Below are the code and all the weights of a small trained network. Each question names an input and a target symbol and asks about switching units off, where a switched-off unit gives its printed mean instead of its output.

import numpy as np


def w(rows, s, z=0):
    codes = np.array(rows[::2]) - 128.0
    scale = np.full(codes.shape[1], s)
    scale[-1] = z or s
    return codes * scale


def norm(h):
    return h / np.sqrt((h * h).mean(-1, keepdims=True) + 1e-5)


def f(y):
    return np.maximum(y, 0)


def softmax(a):
    e = np.exp(a - a.max(-1, keepdims=True))
    return e / e.sum(-1, keepdims=True)


def log_softmax(a):
    a = a - a.max(-1, keepdims=True)
    return a - np.log(np.exp(a).sum(-1, keepdims=True))


def net(x, mask):
    ids = ['Ωβγδεξπ'.index(c) for c in x.split()]
    T = len(ids)
    res = E[ids] + P[:T]
    u = 0
    for l in range(2):
        q, k, v = (norm(res) @ M[l].T for M in (Q, K, V))
        z = softmax(np.where(np.tri(T) > 0, q @ k.T / 2**0.5, -1e9)) @ v
        res = res + np.where(mask[u], z, O[l][:, -1]) @ O[l][:, :-1]
        u += 1
        y = f(norm(res) @ A[l][:, :-1].T + A[l][:, -1])
        res = res + np.where(mask[u : u + 4], y, B[l][:, -1]) @ B[l][:, :-1]
        u += 4
    return log_softmax(norm(res)[-1] @ U[:, :-1].T + U[:, -1])


Q, K, V, O, A, B = {}, {}, {}, {}, {}, {}
E = w([
[95,157,227,83,127,187,142],'Ω',
[116,179,146,106,202,112,94],'β',
[128,97,104,123,106,167,142],'γ',
[183,126,185,135,236,159,233],'δ',
[112,184,142,157,98,138,129],'ε',
[164,154,124,175,132,123,155],'ξ',
[219,95,196,93,124,2,40],'π',
],0.01)
P = w([
[58,54,75,126,216,161,56],'0',
[141,149,46,88,92,141,147],'1',
[104,188,77,2,50,40,99],'2',
[122,89,60,132,152,214,81],'3',
[45,105,206,168,145,110,203],'4',
[7,151,144,142,202,82,60],'5',
[163,112,179,96,55,147,195],'6',
],0.0054)
Q[0] = w([
[233,195,58,73,56,194,143],'L0H0',
[116,188,3,89,227,125,10],'L0H0',
],0.0065)
K[0] = w([
[118,52,192,229,211,207,14],'L0H0',
[74,99,148,85,191,2,44],'L0H0',
],0.0082)
V[0] = w([
[72,197,60,192,97,126,122],'L0H0',
[214,86,3,118,175,87,132],'L0H0',
],0.005)
O[0] = w([
[231,213,50,61,22,95,10,253],'L0H0',
[159,98,254,179,93,207,73,249],'L0H0',
],0.0067,0.0029)
A[0] = w([
[52,77,65,189,124,135,220,248],'L0N0',
[104,132,2,176,94,146,155,162],'L0N1',
[113,212,189,24,138,120,86,101],'L0N2',
[112,204,120,187,93,147,218,217],'L0N3',
],0.0052,0.0013)
B[0] = w([
[92,166,156,218,52,74,182,164],'L0N0',
[158,140,75,3,97,102,155,185],'L0N1',
[170,105,143,169,207,161,221,255],'L0N2',
[30,85,49,107,130,133,162,225],'L0N3',
],0.0064,0.0035)
Q[1] = w([
[200,135,18,97,9,217,195],'L1H0',
[197,164,161,74,255,200,127],'L1H0',
],0.0055)
K[1] = w([
[118,77,92,183,178,205,69],'L1H0',
[142,95,189,220,109,1,75],'L1H0',
],0.0053)
V[1] = w([
[137,180,79,193,193,185,174],'L1H0',
[107,96,129,96,3,179,187],'L1H0',
],0.0054)
O[1] = w([
[72,100,31,255,134,205,64,254],'L1H0',
[229,146,90,184,191,146,219,12],'L1H0',
],0.0068,0.0018)
A[1] = w([
[162,129,172,134,219,193,254,251],'L1N0',
[219,103,168,165,72,118,24,151],'L1N1',
[160,208,96,132,156,189,115,210],'L1N2',
[137,30,243,39,144,59,129,120],'L1N3',
],0.0055,0.0023)
B[1] = w([
[154,95,144,57,189,156,135,218],'L1N0',
[102,170,193,151,111,82,159,254],'L1N1',
[164,122,191,113,122,143,77,235],'L1N2',
[113,109,37,147,156,3,196,163],'L1N3',
],0.012,0.005)
U = w([
[220,89,171,80,186,178,119,65],'Ω',
[182,166,254,133,88,141,92,220],'β',
[113,106,135,167,150,163,203,141],'γ',
[208,214,50,70,99,113,76,119],'δ',
[94,107,108,211,149,174,185,4],'ε',
[32,91,71,143,104,140,45,184],'ξ',
[131,134,94,137,146,2,223,140],'π',
],0.0095,0.0026)

Each question gives the input, a string of symbols that net reads in full, and the target symbol t.
The units are the heads (2 rows each of Q, K, V and O) and the neurons (one row each of A and B). Each row of codes is followed by its name. A weight is (code - 128) times the scale printed after its matrix; where a second scale follows, it is the last column's (O, A, B and U).
mask holds one flag per unit, layer by layer, with each layer's heads first. A switched-off unit (its flag False) gives its mean, the last column of its rows in O or B, instead of its output. The means were averaged over made-up inputs and are rounded, as every weight is.
A unit's drop is (log p(t) with every unit on - log p(t) with that unit switched off) / (log p(t) with every unit on - log p(t) with every unit switched off).
The circuit of an input: a set's keep is (log p(t) with only the set's units on - log p(t) with every unit switched off) / (log p(t) with every unit on - log p(t) with every unit switched off). Starting from all 10 units, units are removed one at a time, each time the one whose removal leaves the highest keep (on an exact tie, the one counted first), for as long as the keep stays at least 0.8.
circuit, biggest first: the units of the circuit, biggest drop first
most important unit: the unit with the biggest drop
top k neurons: the k neurons with the biggest drops, biggest first
top k neurons in layer l: the k neurons of layer l with the biggest drops, biggest first
drop of u: that unit's drop, to one decimal
input β δ ε ξ π ε, target δ: circuit, biggest first => (L0H0)
input Ω δ ξ Ω ξ γ, target β: circuit, biggest first => (L0H0; L0N3)
input ξ β ξ Ω, target Ω: circuit, biggest first => (L1N0; L0N2)
input ξ β Ω β β ε ξ, target ξ: circuit, biggest first => (L1H0; L0N3)
input ξ γ Ω ξ γ, target Ω: circuit, biggest first => (L1H0; L1N0; L0H0)
input β π ε δ, target π: circuit, biggest first => (L1H0; L1N3)
input β ξ β, target Ω: top 2 neurons in layer 1 => (L1N1; L1N0)
input ξ ε Ω, target Ω: circuit, biggest first => (L0N2; L1N0)
input ξ ξ β γ ξ ε ε, target Ω: top 2 neurons => (L1N0; L0N3)
input π ξ ξ ε β, target Ω: circuit, biggest first => (L0N2; L1N0)
input δ β ξ γ, target ε: circuit, biggest first => (L0H0; L1H0)
input ξ β ξ β ε, target ξ: top 2 neurons => (L0N3; L1N1)
input ξ ξ ε γ Ω ξ ξ, target Ω: top 3 neurons => (L1N0; L0N3; L1N1)
input π ξ δ, target π: most important unit => L1N3
input ξ γ ε γ ξ ξ γ, target Ω: circuit, biggest first => (L0H0; L1H0; L1N0)
input π π π π ξ γ, target γ: top 2 neurons in layer 0 => (L0N0; L0N1)
input π Ω γ ξ ξ, target π: top 3 neurons in layer 0 => (L0N0; L0N2; L0N1)
input ξ ξ π ε π Ω, target π: top 2 neurons => (L1N3; L1N2)
input ξ ξ ε ξ δ, target Ω: top 2 neurons in layer 1 => (L1N0; L1N1)
input Ω ε γ, target π: top neuron => (L0N0)
input ξ ξ ξ δ ξ β ε, target ε: drop of L1N1 => 0.0
